Below is a small trained network, with its code and all its weights. Each question gives an input and a class and asks what happens when units are switched off, that is, made to give their printed mean instead of their output.

import numpy as np


def w(rows, s, z=0):
    codes = np.array(rows[::2]) - 128.0
    scale = np.full(codes.shape[1], s)
    scale[-1] = z or s
    return codes * scale


def f(y):
    return y / 2 * (1 + np.tanh(0.7978845608 * (y + 0.044715 * y**3)))


def log_softmax(a):
    a = a - a.max(-1, keepdims=True)
    return a - np.log(np.exp(a).sum(-1, keepdims=True))


def net(x, mask):
    res = np.array(x, float).reshape(1, 7) / 4 @ E
    y = f(res @ A[0][:, :-1].T + A[0][:, -1])
    res = res + np.where(mask, y, B[0][:, -1]) @ B[0][:, :-1]
    return log_softmax(res[-1] @ U[:, :-1].T + U[:, -1])


A, B = {}, {}
E = w([
[41,160,176,190,106,172,1],'x0',
[119,128,129,126,135,115,120],'x1',
[119,127,121,137,124,125,140],'x2',
[120,137,124,128,132,127,128],'x3',
[130,127,140,125,120,127,132],'x4',
[145,32,197,200,243,137,180],'x5',
[205,232,135,179,144,16,95],'x6',
],0.0062)
A[0] = w([
[139,164,69,73,35,124,86,86],'N1',
[71,173,156,187,113,203,3,140],'N2',
[139,76,185,206,206,121,145,106],'N3',
[165,99,188,205,241,131,138,119],'N4',
[63,175,185,184,146,175,42,127],'N5',
[71,135,221,196,82,146,37,110],'N6',
[101,149,61,53,48,78,93,101],'N7',
[116,84,172,222,200,118,185,109],'N8',
[136,131,171,105,153,158,94,255],'N9',
[194,124,70,42,149,98,212,100],'N10',
[95,66,193,182,205,115,180,110],'N11',
[215,251,169,207,160,21,115,150],'N12',
],0.0056,0.0088)
B[0] = w([
[166,228,38,102,198,214,61,144],'N1',
[186,129,140,45,171,90,193,187],'N2',
[202,195,23,51,133,163,3,168],'N3',
[138,202,79,58,69,211,31,183],'N4',
[189,102,132,95,207,84,209,171],'N5',
[202,114,81,68,252,77,201,165],'N6',
[155,196,113,74,144,212,58,150],'N7',
[141,173,75,55,126,169,64,171],'N8',
[123,40,138,56,28,53,145,254],'N9',
[188,147,110,88,219,58,188,168],'N10',
[137,193,121,93,97,185,74,172],'N11',
[17,89,209,35,62,229,227,215],'N12',
],0.006,0.0077)
U = w([
[152,197,80,119,135,166,60,52],'0',
[124,112,140,125,113,110,132,246],'1',
[123,108,133,131,116,114,131,224],'2',
[176,126,121,122,192,80,175,1],'3',
[116,111,137,134,105,121,126,208],'4',
[46,109,164,122,100,176,169,40],'5',
[113,114,129,139,107,104,114,193],'6',
[109,120,130,251,129,107,93,45],'7',
],0.013,0.0052)

Each question gives the input, the list of numbers given to net, and the class t.
The units are the neurons (one row each of A and B). Each row of codes is followed by its name. A weight is (code - 128) times the scale printed after its matrix; where a second scale follows, it is the last column's (A, B and U).
mask holds one flag per neuron, in row order. A switched-off neuron (its flag False) gives its mean, the last column of its row in B, instead of its output. The means were averaged over made-up inputs and are rounded, as every weight is.
A unit's drop is (log p(t) with every unit on - log p(t) with that unit switched off) / (log p(t) with every unit on - log p(t) with every unit switched off).
The circuit of an input: a set's keep is (log p(t) with only the set's units on - log p(t) with every unit switched off) / (log p(t) with every unit on - log p(t) with every unit switched off). Starting from all 12 units, units are removed one at a time, each time the one whose removal leaves the highest keep (on an exact tie, the one counted first), for as long as the keep stays at least 0.8.
units of the circuit, in order: the units of the circuit, biggest drop first
k most important neurons: the k neurons with the biggest drops, biggest first
drop when u is switched off: that unit's drop, to one decimal
input [-6,-5,1,6,8,-8,-8], class 0: units of the circuit, in order -> (N1 N7)
input [-6,5,-6,3,-6,-4,7], class 5: units of the circuit, in order -> (N12)
input [8,3,2,-3,6,5,-7], class 3: 4 most important neurons -> (N6 N5 N2 N12)
input [7,-6,-4,-7,-8,6,-8], class 2: units of the circuit, in order -> (N12 N6)
input [-5,-3,-3,0,2,7,7], class 0: 3 most important neurons -> (N4 N3 N8)
input [0,5,-1,0,4,8,7], class 0: units of the circuit, in order -> (N3 N4)
input [3,1,1,-7,6,7,-2], class 0: 2 most important neurons -> (N3 N4)
input [8,4,1,-6,7,5,8], class 3: 3 most important neurons -> (N6 N5 N2)
input [-8,-1,2,5,1,8,-2], class 0: drop when N4 is switched off -> 0.2
input [8,1,-1,-3,-3,3,-3], class 3: drop when N2 is switched off -> 0.2
input [6,4,-1,-3,-4,7,-5], class 0: drop when N6 is switched off -> 0.0
input [8,-4,-6,-3,6,-4,0], class 3: drop when N2 is switched off -> 0.2
